Below are the code and all the weights of a small trained network. Each question names an input and a class and asks about switching units off, where a switched-off unit gives its printed mean instead of its output.

import numpy as np


def w(rows, s, z=0):
    codes = np.array(rows[::2]) - 128.0
    scale = np.full(codes.shape[1], s)
    scale[-1] = z or s
    return codes * scale


def f(y):
    return np.maximum(y, 0)


def log_softmax(a):
    a = a - a.max(-1, keepdims=True)
    return a - np.log(np.exp(a).sum(-1, keepdims=True))


def net(x, mask):
    res = np.array(x, float).reshape(1, 7) / 4 @ E
    y = f(res @ A[0][:, :-1].T + A[0][:, -1])
    res = res + np.where(mask, y, B[0][:, -1]) @ B[0][:, :-1]
    return log_softmax(res[-1] @ U[:, :-1].T + U[:, -1])


A, B = {}, {}
E = w([
[116,169,148,123],'x0',
[127,130,124,130],'x1',
[93,254,185,117],'x2',
[233,162,153,66],'x3',
[176,108,207,240],'x4',
[85,43,237,55],'x5',
[122,132,133,130],'x6',
],0.0059)
A[0] = w([
[238,158,155,51,115],'N0',
[71,128,63,49,102],'N1',
[181,197,3,178,73],'N2',
[133,119,171,216,254],'N3',
[91,147,77,61,86],'N4',
[238,158,157,86,162],'N5',
[102,94,169,64,88],'N6',
[130,172,51,187,152],'N7',
[242,151,152,76,151],'N8',
[122,83,208,126,63],'N9',
[173,115,39,173,135],'N10',
[93,76,196,71,74],'N11',
[158,105,210,220,84],'N12',
[185,179,45,150,64],'N13',
[146,180,68,172,51],'N14',
[92,107,88,44,98],'N15',
[122,172,40,111,81],'N16',
[167,98,211,188,58],'N17',
[88,99,192,66,83],'N18',
[113,237,83,163,131],'N19',
[64,134,50,63,108],'N20',
[103,97,168,78,84],'N21',
[114,245,202,128,175],'N22',
[226,158,110,105,177],'N23',
[110,228,176,132,203],'N24',
[179,24,68,151,233],'N25',
[79,240,182,130,176],'N26',
[51,165,139,161,200],'N27',
[51,125,117,171,245],'N28',
[180,107,189,204,100],'N29',
[253,133,159,104,204],'N30',
[60,72,93,197,207],'N31',
[64,116,209,72,95],'N32',
[153,123,178,201,91],'N33',
[150,76,159,213,226],'N34',
],0.0065,0.0028)
B[0] = w([
[17,127,88,196,210],'N0',
[194,207,74,152,201],'N1',
[142,54,219,198,226],'N2',
[155,148,67,76,246],'N3',
[190,191,103,167,181],'N4',
[23,113,83,128,218],'N5',
[159,134,167,236,185],'N6',
[131,65,186,150,211],'N7',
[3,119,71,142,214],'N8',
[160,144,147,166,185],'N9',
[139,50,179,129,196],'N10',
[165,122,196,220,202],'N11',
[154,195,68,139,213],'N12',
[132,84,173,183,189],'N13',
[153,84,190,178,174],'N14',
[216,197,103,156,186],'N15',
[158,155,148,202,182],'N16',
[179,202,85,159,194],'N17',
[157,112,187,209,198],'N18',
[178,48,213,136,221],'N19',
[183,205,84,134,205],'N20',
[155,135,199,221,175],'N21',
[146,80,145,45,253],'N22',
[75,93,142,108,205],'N23',
[139,92,140,48,243],'N24',
[169,99,147,14,238],'N25',
[177,97,145,49,247],'N26',
[85,89,106,55,212],'N27',
[72,107,83,73,230],'N28',
[161,188,75,124,203],'N29',
[50,100,71,105,232],'N30',
[81,130,100,82,230],'N31',
[158,102,188,173,214],'N32',
[158,209,81,126,186],'N33',
[140,154,79,90,235],'N34',
],0.0054,0.0043)
U = w([
[135,108,136,124,253],'0',
[163,93,204,241,49],'1',
[113,126,124,142,225],'2',
[148,102,136,91,82],'3',
[183,216,85,172,31],'4',
[11,115,103,151,52],'5',
],0.012,0.0033)

Each question gives the input, the list of numbers given to net, and the class t.
The units are the neurons (one row each of A and B). Each row of codes is followed by its name. A weight is (code - 128) times the scale printed after its matrix; where a second scale follows, it is the last column's (A, B and U).
mask holds one flag per neuron, in row order. A switched-off neuron (its flag False) gives its mean, the last column of its row in B, instead of its output. The means were averaged over made-up inputs and are rounded, as every weight is.
A unit's drop is (log p(t) with every unit on - log p(t) with that unit switched off) / (log p(t) with every unit on - log p(t) with every unit switched off).
The circuit of an input: a set's keep is (log p(t) with only the set's units on - log p(t) with every unit switched off) / (log p(t) with every unit on - log p(t) with every unit switched off). Starting from the 12 units with the biggest drops (on a tie, the unit counted first), units are removed one at a time, each time the one whose removal leaves the highest keep (on an exact tie, the one counted first), for as long as the keep stays at least 0.8.
units of the circuit, in order: the units of the circuit, biggest drop first
unit that matters most: the unit with the biggest drop
top k neurons: the k neurons with the biggest drops, biggest first
drop of u: that unit's drop, to one decimal
input [5,-7,-6,-4,4,-5,5], class 3: unit that matters most -> N25
input [7,-1,8,-4,6,7,-5], class 3: units of the circuit, in order -> (N22; N26)
input [-2,5,-1,-5,1,-8,1], class 1: units of the circuit, in order -> (N2; N7)
input [-1,-2,5,5,8,2,-1], class 4: units of the circuit, in order -> (N17; N12; N29)
input [-3,8,8,-5,-8,-7,-4], class 3: units of the circuit, in order -> (N19; N26)
input [4,-3,-6,8,-2,-8,3], class 1: units of the circuit, in order -> (N2; N13)
input [0,2,4,6,-5,1,-3], class 5: top 2 neurons -> (N0; N8)
input [-5,7,6,1,2,-7,7], class 1: units of the circuit, in order -> (N2; N19)
input [6,-3,6,2,7,-8,2], class 1: top 2 neurons -> (N2; N19)
input [6,-7,4,8,-2,5,3], class 5: top 4 neurons -> (N0; N8; N5; N30)
input [3,6,4,8,-7,1,5], class 5: units of the circuit, in order -> (N0; N8)
input [-1,-8,0,-2,8,-3,3], class 4: drop of N29 -> 0.1
input [1,-1,8,-4,-8,-1,5], class 3: drop of N26 -> 0.3
input [6,-3,2,-3,-4,-8,-6], class 1: drop of N11 -> 0.0
input [-8,-8,7,8,-5,-6,6], class 0: top neuron -> (N19)
